Known rows:
klosku: [ 18  -6 -25 -14 -11  -4  10  38 -17  45   9 -12 -11  14  -7  -3  35 -12
 -28 -43  -5  23 -15 -24   3   1  -9 -36 -43 -18 -15 -48 -12 -25   7  18
   6]
bigalon: [-38 -43 -23  22 -20 -24  35  37  48  24 -53 -17 -13  26  17   4 -24 -28
 -57 -65 -11   2  40  28   8  15  59   9 -31  22  -8 -54 -10 -41  35  13
 -53]
vonil: [ 31 -39 -19 -13  13  36  14  31 -20  16  13  -4 -18  23  27  13  41 -11
   0 -37 -21   8 -15 -26   9  -4  -9 -36 -44   7   2 -39 -12   9  -8  14
  15]
gomin: [ 26   7   1  36   6  10  10  -9  15  23  11 -34   6 -35   0   3   2 -25
 -37 -16   9  16  -9  28 -15 -16   2 -12  -2  -4  -7 -28   7 -28  -9 -30
 -35]
rigros: [ 28 -26  -5   2   6  -5  21  -9  -6  -3  -7  -5  -4   4  31  -4   6 -16
   1  -6 -31 -12   4   1   1  14   4  20   4  20 -16  -1  -4 -13 -12  -1
 -15]
tugol: [ 28 -25  -4   2   6  -5  21 -11  -6  -2  -8  -5  -3   3  31  -4   7 -17
   1  -6 -31 -13   4   2   1  13   4  22   5  18 -16  -1  -4 -14 -13   0
 -16]
grusi: [ 26 -23   4   1   2 -10  27 -17  20  -9  13 -49  31 -40  -1  15 -10 -10
 -50   3  38  32  34   0 -22 -27  -8  -8 -38  16   7  10  48 -45 -16   6
 -29]
buzin: [-14  13 -21 -11 -17 -21  16  26  15  27 -13 -11  -5 -10  -2 -17  -2 -16
 -28 -16 -24  13  -3  -2  -5  13  -2 -10   2 -17 -26 -25  10 -37   2  11
 -36]
bridelos: [  0  26 -12 -16  17 -22  36  35  37  60 -44 -22  -4 -33  21 -45  30 -13
   1 -50 -31 -26  41  31 -51  18 -10 -37   1  36 -35 -15  52 -44 -12 -37
 -32]
vadok: [ 17  28 -29  53   7  44 -33  34  27   2  16 -58  18 -25  33  -5   7  -8
 -57 -43  -2  35  37  41 -48  20  43  24  23 -17  30  18 -12  -2  -7 -48
   5]
rubol: [ 30 -18  31  27  -6 -11   8  30  42   0  12   2  24 -42 -28 -24   1 -17
 -19 -35  12  31 -16   8 -46 -24  -6  14  20   0   0 -45  16  22   7 -41
  -5]
bredran: [ 14  22 -28   0 -40 -26   9 -25  -4  60 -50   2 -39 -16  40 -38 -20 -10
 -39  -1 -28  35 -17  35   9 -44 -12  32 -20 -20   5 -53  49 -19 -21  14
  -3]
fubrebus: [ 31 -30 -21 -10  14  38  15  35 -19   2  15   7 -34  26  25  15  40 -14
 -16 -36 -26  23 -17 -27  10  -5 -11 -37 -44  38 -22 -20 -12  11   0  15
  15]
teske: [ 26   7   1  37   5   9  11  -4  20  19  11 -33   6 -33  -1   3   1 -27
 -39 -18  12  19  -9  27 -17 -17   1 -13  -3   2  -9 -26  10 -25  -8 -30
 -35]
begrogra: [ 20  23  -9  53   6   1  23  -4  22 -10 -10  13 -40  25  30   6 -20 -45
 -39   1 -34  25  -9 -15   3  12  -9  27  23  52 -36  18  48 -17   6   4
 -47]
skobravam: [  4  -6  27  52  29  37  33 -28 -12  35  15 -31  30 -24 -28  10  27 -50
 -48  -5 -28 -13   3 -15  14 -41   1 -20  26 -20 -32 -17  18 -29  16 -47
 -53]
vukladem: [-37  -3   5   4  29   7  35 -17 -16  44   8  -9  30   8 -31  -5  30 -39
 -43  -4 -33 -22  14 -28  15 -14  -3 -23  27 -20 -36 -16  18 -38  33 -38
 -53]

Facts:
trasku (ω kekledok) (Ψ 407)
rugredo (ω mamoke) (Ψ 956)
grupun (ω reklu) (Ψ 956)
tupeve (Ψ 843)
borani (ω lusagri) (Ψ 956)
dolil (ω nobis) (Ψ 956)
bera (ω plufam) (Ψ 407)
stoklus (ω staskir) (Ψ 843)
brestom (ω kleno) (Ψ 843)
setron (ω skobravam) (Ψ 407)
vitrul (ω tiken) (Ψ 843)
digrebes (ω vatro) (Ψ 956)
fusel (ω trinuk) (Ψ 843)
foru (ω tugol) (Ψ 407)
fuzu (ω torok) (Ψ 956)
flisum (ω borani) (Ψ 956)
pagim (ω tekler) (Ψ 956)
kekledok (ω flikom) (Ψ 407)
drabribron (ω gradro) (Ψ 843)
staduman (ω nagrer) (Ψ 843)
grutunul (ω ralar) (Ψ 956)
binak (ω grifim) (Ψ 407)
trogegim (ω ziber) (Ψ 956)
zoger (ω zimaduk) (Ψ 843)
beston (ω skestom) (Ψ 956)
gradro (ω momi) (Ψ 407)
kledal (Ψ 407)
momi (ω flukun) (Ψ 956)
tefun (Ψ 407)
firu (ω klosku) (Ψ 843)
repok (ω breflus) (Ψ 956)
nolun (ω trasku) (Ψ 956)
poplek (Ψ 407)
kivo (ω trumel) (Ψ 407)
plodovu (ω bodrun) (Ψ 843)
trinuk (ω kimu) (Ψ 843)
dridrobros (ω tunun) (Ψ 407)
budul (Ψ 956)
nununu (ω gafla) (Ψ 956)
tugol (Ψ 407)
vatro (ω bukles) (Ψ 843)
rotisi (ω tetiflun) (Ψ 956)
flefes (Ψ 956)
bural (ω sonin) (Ψ 407)
plufam (ω poplek) (Ψ 843)
duza (Ψ 407)
reklu (ω kige) (Ψ 956)
baflu (ω binak) (Ψ 843)
skuzom (Ψ 843)
flavibra (ω kliske) (Ψ 843)
gruskigru (ω faver) (Ψ 843)
stukol (ω vitrul) (Ψ 956)
lodu (Ψ 843)
kleno (ω zoger) (Ψ 407)
nidan (Ψ 956)
stubris (ω figri) (Ψ 956)
zimaduk (ω bregrin) (Ψ 956)
trupur (ω lisam) (Ψ 956)
tunun (ω gruskigru) (Ψ 407)
skagola (Ψ 407)
bukles (Ψ 956)
breflus (ω platra) (Ψ 843)
mova (ω skagola) (Ψ 407)
nupon (ω grutunul) (Ψ 956)
tritram (Ψ 407)
platra (ω kugrus) (Ψ 843)
flikom (ω duza) (Ψ 956)
ridroskik (ω trupus) (Ψ 407)
begrogra (ω digrebes) (Ψ 407)
kimu (ω kivo) (Ψ 843)
bratru (ω bigalon) (Ψ 407)
gova (ω nolun) (Ψ 843)
bregrin (ω geku) (Ψ 843)
kurer (ω flukla) (Ψ 843)
sonin (ω satreza) (Ψ 407)
lisam (ω vukladem) (Ψ 407)
rastil (ω nidan) (Ψ 956)
nemu (ω gabral) (Ψ 407)
stuvus (ω simom) (Ψ 843)
trumel (ω budul) (Ψ 956)
gomin (ω buzin) (Ψ 956)
noka (ω fusel) (Ψ 956)
flukla (ω beston) (Ψ 956)
skobravam (Ψ 956)
vobis (ω staduman) (Ψ 956)
brogor (ω setron) (Ψ 956)
mivem (ω skeklo) (Ψ 956)
skegruren (ω trupur) (Ψ 956)
druron (ω plodovu) (Ψ 956)
bropul (ω vetu) (Ψ 843)
sigro (ω plavan) (Ψ 956)
simom (ω milis) (Ψ 407)
ziber (ω grupun) (Ψ 407)
grila (ω foru) (Ψ 956)
skestom (ω tupeve) (Ψ 956)
steskubrus (ω nupon) (Ψ 407)
figri (Ψ 843)
grafedu (ω mova) (Ψ 843)
zegral (ω tritram) (Ψ 407)
plavan (Ψ 407)
stivem (ω plotrul) (Ψ 956)
kliske (ω stuvus) (Ψ 407)
vetu (ω skasun) (Ψ 956)
draploba (ω zafor) (Ψ 843)
buvaze (ω grafedu) (Ψ 956)
zivu (Ψ 843)
rubol (ω flokin) (Ψ 956)
flukun (ω tamomi) (Ψ 407)
kugrus (ω kledal) (Ψ 843)
skasun (ω lodu) (Ψ 956)
faver (ω dolil) (Ψ 843)
stutok (ω vobis) (Ψ 956)
ditu (ω trogegim) (Ψ 407)
mesedem (ω flavibra) (Ψ 956)
lusagri (ω bera) (Ψ 956)
rogam (ω dratu) (Ψ 956)
trupus (ω gruga) (Ψ 956)
kige (ω mivem) (Ψ 407)
grifim (ω begrogra) (Ψ 843)
kliklos (ω bimek) (Ψ 843)
nagrer (ω fubrebus) (Ψ 956)
bimek (ω vonil) (Ψ 407)
saze (Ψ 956)
vonil (ω stutok) (Ψ 407)
ralar (ω baflu) (Ψ 956)
mamoke (ω ridroskik) (Ψ 956)
skufol (ω rastil) (Ψ 843)
buzin (ω rogam) (Ψ 843)
torok (ω gilam) (Ψ 843)
fazel (ω rugredo) (Ψ 843)
vukladem (ω brogor) (Ψ 843)
dratu (Ψ 956)
teske (Ψ 956)
gafla (ω saze) (Ψ 956)
plotrul (ω gutus) (Ψ 843)
staskir (ω bredran) (Ψ 956)
bredran (ω bropul) (Ψ 843)
klosku (ω kliklos) (Ψ 843)
bodrun (ω bratru) (Ψ 407)
gabral (ω fazel) (Ψ 956)
nobis (Ψ 956)
bigalon (ω repok) (Ψ 843)
dedu (ω flisum) (Ψ 956)
tekler (ω ditu) (Ψ 843)
zafor (ω rotisi) (Ψ 407)
tamomi (ω zivu) (Ψ 407)
geku (ω brufim) (Ψ 956)
tetiflun (ω fuzu) (Ψ 843)
grusi (ω pagim) (Ψ 956)
vadok (ω nununu) (Ψ 956)
tiken (ω saska) (Ψ 956)
motregem (ω zegral) (Ψ 407)
satreza (Ψ 843)
braka (ω rigros) (Ψ 407)
fubrebus (ω draploba) (Ψ 407)
milis (ω flefes) (Ψ 956)
gilam (ω steskubrus) (Ψ 956)
lodros (ω dromal) (Ψ 843)
dromal (ω mesedem) (Ψ 407)
skeklo (Ψ 956)
flokin (ω brestom) (Ψ 956)
brufim (ω noka) (Ψ 843)
gutus (ω bural) (Ψ 956)
rigros (Ψ 407)
gruga (ω bridelos) (Ψ 956)
saska (ω vadok) (Ψ 407)
bridelos (Ψ 843)

Rows:
No name comes twice in this set of rows, the named rows included.
[ 30   8  11 -15  26  -8  36   7  10  49 -39 -18  -1 -26  37 -42  36 -12
  13 -37 -33 -34  42  32 -45  18  -8 -35  -1  52 -30   3  33 -38 -18 -43
  -8] | nemu
[-17 -22 -19 -16 -21 -25  30  16  21 -10  -5 -37  31 -23  -3   7 -15  -8
 -47   3  36  32  41 -25 -13   7 -10  -4 -39 -13 -15  14  53 -46 -14  22
 -27] | tekler
[ 30  19 -17  44  11  40   7  36 -13   8  17   2 -37  21 -10  18  30 -34
 -54 -39  18  35 -21 -21  -2 -39 -11 -37 -43  44 -30 -17  -7  -6  16 -11
  -3] | rotisi
[  7  23 -27  -3 -11   4  13  40  -9   6  11  11 -40  27 -12   7  21 -26
 -53 -35 -23  35 -19 -28   3  -1 -12 -36 -41  18 -36  -5  -1 -24  31  20
  -9] | tetiflun
[-28  28 -29  -1 -15  16 -28  40  25   7   4 -56   9   3  29 -24   4  -8
 -54 -40 -28  33  37  29 -39  21  31  22  22 -21  12  18 -12 -22   3 -33
   3] | vitrul
[-12 -43  -1  55   2 -15  35  19  49  19 -35 -39  -1  19  20  15 -23 -42
 -57 -66  26   7  37  40   3 -10  59   8 -34  48  14 -54 -10 -35  23 -27
 -53] | repok
[ -7  27 -26  16 -12  -3  15  40   5  -2   7  13 -40  26 -11   6   5 -34
 -54 -25 -29  35 -19 -27   2   3 -12 -36 -31  35 -36   9  22 -28  33  19
 -29] | torok
[ 27  20 -16  51   9  21  22  24  -3  -9   6  14 -41  27  26  13  -3 -41
 -45  -5 -33  32 -15 -25   6   6 -11 -13  -9  52 -36  17  25  -4  14  11
 -27] | steskubrus

The same things again, as new rows of numbers:
Known rows:
zafor: [  2   1   9  18  25 -14 -33   9 -23   4 -16  17 -15 -16   7   8   6  22
 -19 -31 -25   2   7   8 -12 -36 -20  29 -29  10 -14 -24  -8  12   2 -18
 -12   7  -8  -2 -15  -1 -36  18  16]
grutunul: [-33  19  27  -4  14  -3 -19  -5   9  -9  27   2  19  24  27 -15  -2  12
  -7 -13 -47   3 -23  16 -35 -46  21  17 -35   2 -14  -8  -9   6  11   5
 -25   2 -15   4 -15 -24 -11  -9   1]
bural: [ -7  12   9  12  10  -3 -10   0  -6  -3   2   7 -11   7 -11   1   6  16
 -15 -23 -32   2  -5  15 -16 -32 -10  18 -20  21  -7 -18  -9  14  12  -4
  -5  11  -2   8  -4  -4 -28  13  12]
vetu: [-17  25   8  15   2   3 -10  -9 -16 -15  12   2  -7   8  -1  -9  -1  13
  -5 -11 -39  13  -8  11 -15 -26  -2  16 -31  26  -7  -7 -18  10  10  -1
 -13   2 -15   6 -15  -5 -15   5   6]
stivem: [-18  24   9  13   3   3  -8  -9 -16 -14  12   4  -7   8   1  -9  -4  14
  -6 -12 -40  13  -9  11 -16 -28  -1  16 -31  23  -6  -7 -17   9  11   0
 -13   2 -15   4 -17  -6 -16   4   7]
dromal: [ -5  23   9   5  -1  -5  -8   4  -4 -16  -3   8   0  11 -17  -4 -17  28
 -25 -31 -31   5   3  23 -26 -44   1   8 -46  34   5 -16   1   4   2  -2
   5   8  -1   8  -6 -10 -28   8  12]
figri: [-11   2  19   7   4   4 -21 -17 -12 -10  11   4 -11  18  -1  -4   9  19
 -10 -16 -36   8   1  11  -7 -10   5  19 -31  33  -5  -8 -21  27  15  -9
 -14   3   5  23  -5  27 -16   3   9]
reklu: [-32  19 -10   9  21  -1  22 -20 -18  -6  26   8 -24 -13 -10  -7 -16   6
  -4 -26 -51   7  -4  -3 -10 -44   6  -3 -28   6  -9 -10  -6  -4  18  -5
 -38  -5  -4  14 -25 -15 -42   5  -1]
binak: [-32   9  23 -14  19 -15   0   4  27   3  21   7  16  39   9  -6   7   3
 -16 -19 -42 -11 -23  23 -42 -49  16  21 -22   1 -15 -10  -8   2  18   3
  -9  14  10   3  -1 -25 -13   3  10]
vonil: [-17  10  -6   2  15 -33  17  10  -9   5 -15  20 -17  20 -15  10   8  -8
 -19 -15 -25  -5   3  10 -25 -27 -17  38 -30  19 -15  -1 -25 -10  12 -21
   9  14  20 -20 -12  -4  -9  31  26]
digrebes: [-31  25  15   0   7  -5  -3 -10   5 -11  26  -1   6  32   9 -13   5   0
  -4  -4 -42   5 -18  17 -29 -31  11  21 -29  18 -12   0 -22   2  14   2
 -17   6  -5   5 -13 -17  -3   0   8]
tefun: [ -4  15   9  15   9  -1 -16  -2  -5  -5   5   4 -12   8 -12  -1  12  14
 -14 -21 -30   3  -3  18 -14 -27 -12  19 -18  26  -7 -19 -13  16  11  -4
  -8  14  -1  14  -2  -2 -27  13  12]
mivem: [-21  24   0  16  12   3   0 -18 -17 -12  22   1 -18  -1  -6  -9  -1   7
  -3 -16 -42  11  -4   6 -10 -30  -1   9 -27  20  -9  -9 -16   5  13  -4
 -30   1  -9  16 -18  -8 -27   4   3]
tekler: [-31  -6   4  -6  19  -3  18 -18 -12   0  15  18 -19  -2  -6   0 -21  20
 -12 -33 -53   2  -1  -5 -10 -37  17  -1 -36   7  -5  -9  -3  11  24 -12
 -24  -8  14  15 -17  14 -39   4   1]
gabral: [-13  33  14  10 -20  10 -13   2 -18 -14   9  23   0  -6  -6 -12  -3  19
  -6 -14 -43  13 -20  13 -13 -24   9  16 -35  13 -21 -13  -9  18  17   5
 -13  -3 -23 -13  -8  -5 -15  12 -15]
sigro: [-16  25   9  16   3   4 -12 -11 -16 -15  13   1  -8   8   0 -10   1  12
  -5 -10 -38  13  -8  12 -14 -25  -3  17 -30  27  -7  -7 -19  10  10  -1
 -15   3 -15   7 -15  -4 -15   4   7]
breflus: [-28 -14  22  11  22  15   7  14 -23 -19  -2 -25  -8   6   4   8 -11  23
  -9 -19 -39  14 -36 -13 -26 -29  -3   0 -21  24  17  -4 -12  39  20 -15
  18  -2  -1 -10   5  43 -17 -16  18]

Rows:
No name comes twice in this set of rows, the named rows included.
[-28  11  18  -9  16 -14   1   2  22   2  18   6   9  37   2  -4   9   2
 -15 -17 -39  -9 -18  22 -37 -42  10  22 -21   7 -13 -10 -11   3  18   1
  -7  15  10   4  -1 -20 -13   7  12] | begrogra
[-40  -3  30 -23  13 -12   0 -10  19  -1  24   9  15  48  18  -7  -1   8
 -12 -13 -48  -6 -18  14 -35 -32  32  21 -36   8 -12   2 -16  11  23  -2
 -11   3  18   8  -7   3  -2  -4   8] | grifim
[-13  28   7  21   4   7 -15 -17 -17 -17  20  -5 -14   7  -5 -11  10   7
  -2  -9 -35  14  -4  12  -9 -20  -6  16 -25  32  -9  -8 -23  12  10  -3
 -25   5 -13  19 -13  -2 -18   4   7] | skeklo
[-17  11  -4   2  13 -29  16   9  -7   4 -12  19 -15  20 -15   8   7  -5
 -19 -16 -27  -4   1  11 -25 -28 -15  35 -29  19 -14  -3 -22  -8  12 -18
   9  14  18 -17 -10  -4 -11  28  23] | bimek
[-10  12  27  -4 -29  12 -17   5 -15  -5   2  43   2  -6  -8  -7  -5  32
 -13 -24 -46   7 -18  11  -7 -15  25  17 -42   7 -26 -16  -2  36  26   0
  -8  -9  -7 -15   3  24 -17  16 -27] | fazel
[  1  31  11   6  -8  -4 -15   2  -5 -25  -4   4   3  15 -22  -8 -20  31
 -28 -33 -25   8  11  30 -29 -43   2   6 -57  48  12 -15   2   2  -5  -2
   7   9  -1  17  -5  -9 -27   6  13] | simom
[-16  17  -2  14  14 -23  -6   0 -30  -6 -10  15 -17   3   6   2   4  -1
  -9  -8 -28  10   6   3 -16 -21 -16  38 -40  21 -16   2 -30  -7   4 -22
  -8   3  -3 -16 -27  -1  -7  20  20] | nagrer
[-14  29  11  18   2   5 -18 -15 -11 -17  20  -6  -7  16  -1 -12  14   5
  -2  -5 -34  12  -7  16 -14 -18  -4  20 -26  33  -9  -6 -26  12  10  -1
 -21   7 -13  17 -11  -3 -10   3   8] | bukles
[-40  -5  34 -24  15 -10  -6  -8  21   0  25   9  19  45  24  -8  -3  13
 -13 -17 -50  -7 -19  15 -37 -37  35  19 -38   3 -12  -1 -12  13  22  -1
 -15   1  14   9  -7   1  -5  -7   5] | baflu
[-17  15  26  11  17   3 -40  -4 -11 -10  15   5   8  -4  29 -11  -3  26
  -8 -22 -42  10 -13  11 -22 -43   9  16 -36   5 -12 -17  -5  15   4   0
 -30  -3 -27   7 -20 -15 -25  -7   0] | gilam
[-19  -9  14  -2   4   2  -2 -20 -10   0   5  21  -9  22   3  -1 -18  37
 -11 -20 -54   8  -3   8  -4 -21   7  16 -28  21   2  -8 -12  23  24   3
   6  -3   3  11 -16  17 -21   6  14] | brestom
[  1  35  11   1 -13  -6 -12   5  -4 -30  -8   6   9  17 -24 -10 -33  38
 -33 -38 -26  10  14  33 -35 -50   8   1 -69  52  18 -13   9  -3  -9   0
  13   6  -1  15  -7 -13 -28   4  12] | kliske
[-20  -8   4  -2  15 -29   1  -3 -23   3 -16  24 -18  17   4   9   2   4
 -16 -15 -29   2  11   1 -15 -13  -4  40 -46  21 -14   6 -30   2  12 -30
   1   0  22 -13 -20  26  -5  22  23] | staduman
[-24 -10  21  10  19  13   1   7 -21 -17   1 -19  -9   8   3   5  -6  22
  -9 -18 -37  13 -28  -8 -22 -24  -2   4 -22  27  12  -5 -14  37  19 -14
  11  -1   0  -3   3  40 -17 -12  16] | platra

The same things again, as new rows of numbers:
Known rows:
gilam: [-18 -31  -5  19   1 -42  11  45  31  -3  27 -18  -9 -11  -1   7  -7   8
  23   3  -9   3  16   9  27  49 -26  -4  32 -21   3  12  23]
vetu: [-11 -28 -12  34  -2  11  10  14  20 -14  19  10  -7  -4   0   7 -16  21
  22   5 -28 -21  11 -10   9  28 -28  22  16 -11 -19  17  30]
kivo: [-27 -44  -4  25  -3 -24  11 -11  11 -12  -1   5 -17 -47   3  -8 -13   6
 -20  13 -50 -84   8   6  37  29 -22  29  34   5 -40  41  32]
lisam: [-12 -22 -12  36  -2  10   8   6  19 -16   8   1  -7 -17  -1 -11 -12  21
 -10  13 -28 -59   5  -1   6  47 -20  28  14 -13 -21  40  42]
vukladem: [  2 -28 -11  43  -7  15  -1  24  21  -6 -21  -3  -7  -8   2  -3 -10  -6
  12   6 -25 -35   5   1   9  27 -18  37  18 -17 -20  16  45]
trinuk: [-18 -59  -1  26  -6 -29   1  -4  11   3 -33   7 -18 -47   9  -1 -13 -19
  -4   6 -54 -69  10   7  48   3 -21  44  44   3 -42  15  32]
vobis: [-36 -29 -19  38  -4  17  14 -40  22 -31 -23  14  -9 -24   1  12 -19  23
  17  11 -47  47  13 -14  -6  18 -13 -14   0  -4 -18  -8  38]
saze: [-22   1 -15  23  -3  17   4 -13  25  -5  43  26 -23  21   2  28 -11  54
 -20  11 -25  53   0  16  29  11 -29  19  25   4 -35  25  44]
borani: [-11 -28 -12  34  -2  12  10  16  19 -14  19   9  -6  -4   0   7 -17  21
  23   5 -27 -21  11 -10   9  28 -27  22  16 -10 -19  17  30]
skeklo: [-20  -8 -18  20  -5  25   6 -24  25 -11  44  29 -17  17  -2  27  -7  43
 -19  13 -25  56   2  23  30  13 -33  17  32   3 -36  15  44]
nolun: [-13 -31 -13  31  -2  10  10  10  19 -15  18   9  -6  -7   0   7 -15  19
  21   5 -27 -18  12  -8  11  28 -28  19  18 -12 -19  14  30]
stivem: [-13 -31 -13  30  -2   9  10   7  20 -14  18  10  -6  -7   0   7 -15  17
  20   6 -27 -15  12  -7  11  28 -28  18  19 -11 -19  13  31]
ziber: [  9 -34  -9  35  -5  44  13 -11  16 -45   8  12  27 -11 -23  -4   0  -1
  -1  21 -35 -43   8  19  16  70 -22  52  39  11 -27  11  39]
zegral: [-16 -25 -14  32  -2   7   7  -5  19 -16   7   2  -8 -19  -1 -10  -9  17
 -15  14 -28 -48   6   4   9  46 -21  23  18 -13 -22  35  44]
duza: [-25   0 -19  23  -4  18   3 -31  25  -9  32  18 -23   3   0   7  -4  44
 -52  19 -25  17  -4  29  25  29 -25  21  26  -2 -37  42  58]
kliklos: [ -8 -32 -18  45  -9  23   0 -21  18 -15 -48   3  -9 -23   5   2 -12  -8
  10  10 -40   2   6  -1  -4  21 -12  12   5  -8 -25   1  49]
vitrul: [  4 -12  -2  45  -4   3  -2  43  20  -1 -26  -7  -9   2   5   1 -15  14
  12   3 -30 -36   2  -7  12  31 -12  47  12  -8 -20  28  42]

Rows:
No name comes twice in this set of rows, the named rows included.
[-21  -3 -20  17  -3  20   3 -29  24 -12  28  25 -25   6  -1   7  -3  39
 -58  18 -23  10  -3  27  27  27 -25  13  27  -6 -40  44  59] | kledal
[-22 -27 -11  37  -6  26   7  14  13 -15  39  -6  -2 -31  -5 -20 -10   0
 -13  10 -21 -71   2   6   3  30 -23  23  13 -19  -9  33  43] | dromal
[-32 -25  -9  38  -3 -11   6  15  36 -16 -44 -17  -7 -20  -4  -8  -8  -5
   4   8 -27  24  12   6  18  24  -3  13  24 -26   3  -3  50] | draploba
[-18 -60  -2  25  -3 -28  -1 -16  12   5 -33  11 -16 -45  10  -3 -12 -16
  -6   5 -52 -65  11   5  45   5 -23  49  43   0 -38  10  33] | fusel
[-13 -33 -18  26   4  14   4 -23  23  -9  20  23   2   3   2   1 -12  27
  16   5 -20  -6  15 -11  -2  35 -32  33  14 -24  -7   0  35] | flokin
[-16 -55  -1  28  -7 -25   2   3  12   1 -33   3 -18 -46   8   0 -13 -21
  -2   6 -52 -66   9   7  46   4 -20  40  42   4 -42  17  32] | kimu
[-30 -58  -5  15   4 -28   8 -36  13  -1  10  28 -11 -34   8   5 -17  17
   4   4 -50 -45  18  -7  38  11 -33  40  37   0 -31   6  21] | noka
[ -4 -36 -11  32  -3  24  12   5  18 -26  18  15   8  -4  -9  10 -11   9
  25   9 -30 -13  13   0  14  37 -29  30  28  -1 -22   3  28] | pagim
[-12 -25  -9  32  -1   6  10  17  20 -13  17   9  -7  -3   1   8 -17  25
  21   5 -30 -17  10 -10  12  29 -26  22  16  -8 -19  18  29] | stukol
[  5 -33  -9  35  -5  38  12  -9  16 -40   8  10  20 -12 -20  -5  -2   3
  -2  20 -34 -44   8  16  14  66 -22  48  35   7 -26  15  39] | ditu
[ -3 -33 -13  40  -8  18  -1  20  20  -6 -12  -5  -6 -16   1  -6  -8 -17
   8   5 -22 -33   5   7  10  21 -20  32  20 -19 -16  11  45] | lodros
[-11 -34 -13  31  -2  14  11   6  20 -18  17  13  -2  -7  -3   8 -13  15
  21   7 -28 -14  12  -4  13  31 -28  21  23  -8 -20   9  29] | grusi
[-45 -18  -7  30   2 -25  15  10  36 -24  -7 -18  -7 -25  -8 -18  -8  19
 -17  14 -24  -6  12   7  21  49  -6   8  25 -26   6  23  45] | zafor
[-29 -23 -21  42  -5  21  10 -53  17 -30 -33   9 -10 -35   2  -5 -14  21
 -13  18 -50  -1   5  -6 -13  38  -9  -6  -5  -2 -25  18  50] | vonil
[  9 -41 -15  21  -5 -24   4  10  14   4  21  -5 -12 -19  12  23  -6   0
  30   5 -17  -4  10  10   4  56 -37 -23  14  -2 -20  12  19] | ralar

